Below is a small trained network, with its code and all its weights. Each question gives an input and a class and asks what happens when units are switched off, that is, made to give their printed mean instead of their output.

import numpy as np


def w(rows, s, z=0):
    codes = np.array(rows[::2]) - 128.0
    scale = np.full(codes.shape[1], s)
    scale[-1] = z or s
    return codes * scale


def norm(h):
    return h / np.sqrt((h * h).mean(-1, keepdims=True) + 1e-5)


def f(y):
    return np.maximum(y, 0)


def log_softmax(a):
    a = a - a.max(-1, keepdims=True)
    return a - np.log(np.exp(a).sum(-1, keepdims=True))


def net(x, mask):
    res = np.array(x, float).reshape(1, 8) / 4 @ E
    u = 0
    for l in range(4):
        y = f(norm(res) @ A[l][:, :-1].T + A[l][:, -1])
        res = res + np.where(mask[u : u + 8], y, B[l][:, -1]) @ B[l][:, :-1]
        u += 8
    return log_softmax(norm(res)[-1] @ U[:, :-1].T + U[:, -1])


A, B = {}, {}
E = w([
[114,153,6,115,159,159,101,128,113,121,124,156],'x0',
[127,130,130,128,127,127,128,131,125,128,127,131],'x1',
[125,129,128,130,132,125,135,131,126,122,130,128],'x2',
[132,125,127,126,124,132,124,124,131,132,125,126],'x3',
[88,128,128,88,96,94,142,54,71,103,122,140],'x4',
[129,133,130,126,130,126,131,130,131,120,134,131],'x5',
[133,63,128,137,134,119,57,137,92,63,143,148],'x6',
[124,131,131,124,138,122,128,131,128,127,132,130],'x7',
],0.024)
A[0] = w([
[150,122,129,141,97,175,149,105,124,133,112,133,80],'L0N0',
[142,115,125,127,138,146,103,89,140,167,94,144,116],'L0N1',
[73,155,135,73,98,88,134,9,71,93,121,122,145],'L0N2',
[114,112,214,109,96,101,158,76,118,104,107,140,97],'L0N3',
[143,110,177,147,153,159,123,166,139,127,127,116,53],'L0N4',
[121,159,39,123,164,158,105,118,108,136,123,152,137],'L0N5',
[117,90,170,158,116,131,107,96,117,90,133,177,2],'L0N6',
[136,23,118,112,128,108,83,160,116,73,131,133,135],'L0N7',
],0.011,0.0063)
B[0] = w([
[134,179,124,122,140,92,160,120,166,111,162,116,133],'L0N0',
[113,120,178,117,161,103,178,183,99,117,118,125,137],'L0N1',
[119,79,113,38,54,59,184,91,87,173,153,155,251],'L0N2',
[191,149,114,114,124,115,96,246,121,207,234,2,210],'L0N3',
[101,114,141,152,114,137,162,62,155,149,65,131,155],'L0N4',
[111,153,91,35,144,197,146,163,116,76,14,174,221],'L0N5',
[183,97,136,147,159,89,176,93,70,117,165,144,157],'L0N6',
[186,98,139,187,124,158,74,75,86,32,127,105,211],'L0N7',
],0.0091,0.013)
A[1] = w([
[81,102,137,192,118,152,4,182,165,67,100,124,18],'L1N0',
[139,232,34,172,208,216,55,212,120,87,76,126,80],'L1N1',
[39,139,171,206,145,175,18,215,104,111,141,136,44],'L1N2',
[147,140,176,93,148,158,114,178,152,88,73,172,114],'L1N3',
[86,161,56,144,131,123,187,159,143,167,128,154,42],'L1N4',
[139,100,226,110,84,69,146,53,103,150,125,98,51],'L1N5',
[166,34,226,248,80,70,90,94,89,106,226,145,2],'L1N6',
[176,131,225,254,131,103,141,147,136,178,203,87,169],'L1N7',
],0.0076,0.0045)
B[1] = w([
[170,197,116,154,191,96,84,61,135,62,127,183,168],'L1N0',
[167,164,168,173,124,111,107,167,107,185,231,76,243],'L1N1',
[133,160,130,163,168,117,111,75,126,113,120,92,151],'L1N2',
[135,96,105,142,125,150,194,114,150,117,171,48,171],'L1N3',
[123,140,140,63,167,142,119,143,137,145,96,108,169],'L1N4',
[137,147,87,184,125,86,113,188,93,125,147,126,213],'L1N5',
[160,161,123,46,215,40,100,102,105,103,9,41,229],'L1N6',
[53,97,80,118,126,143,131,85,195,81,71,231,254],'L1N7',
],0.011,0.0089)
A[2] = w([
[118,110,153,176,162,132,75,53,90,41,75,120,68],'L2N0',
[154,40,106,130,114,118,45,160,63,116,180,129,145],'L2N1',
[104,111,169,187,162,132,101,108,247,120,45,145,106],'L2N2',
[149,133,157,189,129,197,100,156,134,52,81,98,3],'L2N3',
[104,40,81,140,128,89,1,152,64,35,169,225,110],'L2N4',
[157,125,168,186,166,179,52,172,136,62,109,114,65],'L2N5',
[58,170,121,164,135,118,185,182,188,202,130,117,135],'L2N6',
[98,103,73,133,82,130,151,131,54,124,178,177,157],'L2N7',
],0.011,0.005)
B[2] = w([
[100,130,154,101,136,124,134,178,186,253,123,127,217],'L2N0',
[148,143,113,154,149,159,139,124,84,80,156,126,218],'L2N1',
[96,64,147,109,121,159,114,98,142,79,89,148,204],'L2N2',
[130,150,96,164,139,119,160,120,149,148,117,113,165],'L2N3',
[89,101,161,142,78,179,154,122,127,86,158,145,249],'L2N4',
[173,191,81,162,159,77,173,94,149,144,114,134,191],'L2N5',
[118,87,169,95,73,167,101,109,94,116,156,137,236],'L2N6',
[109,123,152,151,137,138,96,134,197,103,97,142,202],'L2N7',
],0.017,0.011)
A[3] = w([
[130,134,176,167,94,76,159,172,149,211,206,143,3],'L3N0',
[115,107,134,167,114,187,141,60,107,125,127,200,84],'L3N1',
[151,141,124,127,102,135,145,207,150,225,180,88,43],'L3N2',
[143,162,143,125,143,221,102,198,242,240,145,87,14],'L3N3',
[147,109,244,173,68,89,149,115,155,182,141,130,129],'L3N4',
[56,177,96,99,81,60,180,130,161,227,81,161,123],'L3N5',
[170,159,104,161,140,180,126,124,146,152,210,115,99],'L3N6',
[66,161,90,93,120,59,172,81,107,138,147,187,111],'L3N7',
],0.011,0.0042)
B[3] = w([
[66,155,162,221,105,135,49,107,147,193,191,42,194],'L3N0',
[94,114,142,95,79,204,107,171,164,114,133,166,224],'L3N1',
[78,112,185,119,127,128,87,137,212,245,136,137,234],'L3N2',
[60,88,234,149,148,79,49,152,16,139,66,209,237],'L3N3',
[34,150,62,161,104,117,111,97,144,92,241,97,255],'L3N4',
[185,184,37,173,211,91,182,142,229,192,67,153,253],'L3N5',
[158,152,178,148,114,141,130,144,66,169,175,99,229],'L3N6',
[167,142,110,158,158,192,142,162,183,125,74,127,236],'L3N7',
],0.011,0.0065)
U = w([
[53,54,142,88,48,217,132,96,146,29,143,182,254],'0',
[88,165,204,112,141,172,49,191,92,233,138,164,113],'1',
[166,105,153,176,212,74,111,81,236,104,37,105,105],'2',
[228,221,98,230,185,173,116,150,117,117,209,126,94],'3',
[81,159,95,112,71,60,150,116,192,241,223,56,104],'4',
[154,181,38,57,117,137,199,149,183,175,45,179,92],'5',
[200,78,147,109,107,22,117,112,2,64,195,44,74],'6',
],0.016,0.0047)

Each question gives the input, the list of numbers given to net, and the class t.
The units are the neurons (one row each of A and B). Each row of codes is followed by its name. A weight is (code - 128) times the scale printed after its matrix; where a second scale follows, it is the last column's (A, B and U).
mask holds one flag per neuron, layer by layer. A switched-off neuron (its flag False) gives its mean, the last column of its row in B, instead of its output. The means were averaged over made-up inputs and are rounded, as every weight is.
A unit's drop is (log p(t) with every unit on - log p(t) with that unit switched off) / (log p(t) with every unit on - log p(t) with every unit switched off).
The circuit of an input: a set's keep is (log p(t) with only the set's units on - log p(t) with every unit switched off) / (log p(t) with every unit on - log p(t) with every unit switched off). Starting from the 12 units with the biggest drops (on a tie, the unit counted first), units are removed one at a time, each time the one whose removal leaves the highest keep (on an exact tie, the one counted first), for as long as the keep stays at least 0.8.
circuit, biggest first: the units of the circuit, biggest drop first
top k neurons: the k neurons with the biggest drops, biggest first
k most important neurons of layer l: the k neurons of layer l with the biggest drops, biggest first
drop of u: that unit's drop, to one decimal
input [-6,1,2,-6,1,8,8,-6], class 6: circuit, biggest first	[L1N6]
input [-2,-3,-7,-7,8,-3,1,5], class 6: 2 most important neurons of layer 2	[L2N0 L2N1]
input [0,-6,1,-1,5,-4,1,8], class 6: top 3 neurons	[L2N0 L0N3 L1N7]
input [1,1,-3,2,3,2,-7,-8], class 5: top 2 neurons	[L1N1 L2N0]
input [0,2,-7,0,0,8,3,-1], class 2: circuit, biggest first	[L1N6 L0N5]
input [0,-8,2,4,6,-2,-3,4], class 4: 2 most important neurons of layer 1	[L1N7 L1N6]
input [4,0,7,-8,-1,-6,-4,4], class 1: top 2 neurons	[L0N2 L1N1]
input [0,4,6,1,-1,5,-5,-1], class 0: top 2 neurons	[L0N2 L0N5]
input [4,-7,6,2,-6,1,-1,-6], class 1: top 2 neurons	[L0N7 L3N3]
input [0,5,-5,-8,-8,-3,7,-1], class 2: top 3 neurons	[L0N5 L1N6 L0N4]
input [-7,-6,-4,-8,-1,8,8,-5], class 2: top 4 neurons	[L1N6 L0N2 L1N7 L2N0]
input [-7,4,-1,8,1,5,2,-7], class 6: top 2 neurons	[L0N3 L1N6]
input [-5,6,5,4,1,-4,7,-7], class 6: top 2 neurons	[L1N6 L0N6]
input [6,-8,6,-4,2,-4,0,-3], class 5: circuit, biggest first	[L2N6]
input [1,-7,1,0,0,-8,5,-3], class 3: top 3 neurons	[L0N2 L0N7 L1N7]
input [-7,0,-3,6,0,-5,-3,-7], class 0: top 2 neurons	[L0N2 L1N7]
input [-5,7,3,-8,-1,8,-4,-2], class 0: top 2 neurons	[L1N7 L0N2]
input [7,8,4,0,2,-1,0,0], class 5: top 3 neurons	[L0N5 L0N7 L2N6]
input [7,7,-7,-7,-8,4,-1,6], class 1: top 2 neurons	[L0N7 L3N3]
input [3,-7,1,-4,-2,-7,-8,-3], class 1: top neuron	[L0N2]
input [2,5,8,-4,-2,-6,-6,4], class 1: drop of L0N2	0.4
input [-1,-6,0,1,2,-4,7,-6], class 6: drop of L3N7	0.0
input [-1,-1,4,8,-2,1,7,7], class 2: drop of L1N6	0.7
input [6,-8,-7,8,-2,7,3,-1], class 3: drop of L0N2	0.5
